Below are the code and all the weights of a small trained network. Each question names an input and a class and asks about switching units off, where a switched-off unit gives its printed mean instead of its output.

import numpy as np


def w(rows, s, z=0):
    codes = np.array(rows[::2]) - 128.0
    scale = np.full(codes.shape[1], s)
    scale[-1] = z or s
    return codes * scale


def f(y):
    return np.maximum(y, 0)


def log_softmax(a):
    a = a - a.max(-1, keepdims=True)
    return a - np.log(np.exp(a).sum(-1, keepdims=True))


def net(x, mask):
    res = np.array(x, float).reshape(1, 2) / 4 @ E
    y = f(res @ A[0][:, :-1].T + A[0][:, -1])
    res = res + np.where(mask, y, B[0][:, -1]) @ B[0][:, :-1]
    return log_softmax(res[-1] @ U[:, :-1].T + U[:, -1])


A, B = {}, {}
E = w([
[163,26,81,63,181],'x0',
[2,123,30,111,111],'x1',
],0.012)
A[0] = w([
[216,160,249,113,206,91],'N1',
[95,196,197,151,104,47],'N2',
[191,148,199,120,163,72],'N3',
[104,218,167,196,121,163],'N4',
[100,195,19,72,112,28],'N5',
[110,180,127,177,74,40],'N6',
[157,49,108,92,202,26],'N7',
[102,184,165,90,92,61],'N8',
[141,91,107,107,162,253],'N9',
[89,23,152,83,177,43],'N10',
[153,87,94,160,167,76],'N11',
[27,136,48,107,125,155],'N12',
[166,156,149,77,115,74],'N13',
],0.014,0.013)
B[0] = w([
[95,180,137,55,190,248],'N1',
[157,84,96,56,87,190],'N2',
[114,154,107,41,194,193],'N3',
[185,114,138,146,81,253],'N4',
[90,144,129,8,180,174],'N5',
[142,43,116,36,109,170],'N6',
[171,110,52,5,67,174],'N7',
[136,68,64,27,109,153],'N8',
[190,141,232,199,82,230],'N9',
[147,67,66,36,112,170],'N10',
[160,93,57,72,137,144],'N11',
[144,181,169,71,193,253],'N12',
[108,125,107,46,135,143],'N13',
],0.014,0.016)
U = w([
[62,167,136,61,251,102],'0',
[176,79,85,73,68,128],'1',
[168,175,237,182,126,251],'2',
[91,114,83,194,165,104],'3',
[115,121,68,141,110,90],'4',
[74,114,133,154,152,94],'5',
[96,89,117,161,123,90],'6',
[80,105,112,170,131,94],'7',
],0.015,0.017)

Each question gives the input, the list of numbers given to net, and the class t.
The units are the neurons (one row each of A and B). Each row of codes is followed by its name. A weight is (code - 128) times the scale printed after its matrix; where a second scale follows, it is the last column's (A, B and U).
mask holds one flag per neuron, in row order. A switched-off neuron (its flag False) gives its mean, the last column of its row in B, instead of its output. The means were averaged over made-up inputs and are rounded, as every weight is.
A unit's drop is (log p(t) with every unit on - log p(t) with that unit switched off) / (log p(t) with every unit on - log p(t) with every unit switched off).
The circuit of an input: a set's keep is (log p(t) with only the set's units on - log p(t) with every unit switched off) / (log p(t) with every unit on - log p(t) with every unit switched off). Starting from the 12 units with the biggest drops (on a tie, the unit counted first), units are removed one at a time, each time the one whose removal leaves the highest keep (on an exact tie, the one counted first), for as long as the keep stays at least 0.8.
units of the circuit, in order: the units of the circuit, biggest drop first
top k neurons: the k neurons with the biggest drops, biggest first
drop when u is switched off: that unit's drop, to one decimal
input [-6,-5], class 1: units of the circuit, in order : N2
input [-7,6], class 1: top 4 neurons : N4; N1; N6; N2
input [-6,-7], class 0: top 2 neurons : N1; N3
input [6,-6], class 0: top 4 neurons : N1; N4; N3; N2
input [-4,2], class 1: top 3 neurons : N9; N1; N6
input [-2,3], class 2: top 2 neurons : N1; N3
input [-8,-6], class 1: top 3 neurons : N4; N2; N12
input [-7,-5], class 1: top 2 neurons : N4; N2
input [-5,-4], class 1: top 4 neurons : N4; N12; N2; N5
input [-3,1], class 2: top 2 neurons : N7; N10
input [5,-8], class 0: drop when N1 is switched off : 0.7
input [2,-4], class 0: drop when N3 is switched off : 0.4
input [-4,1], class 1: drop when N9 is switched off : 1.3
input [6,-8], class 0: units of the circuit, in order : N1
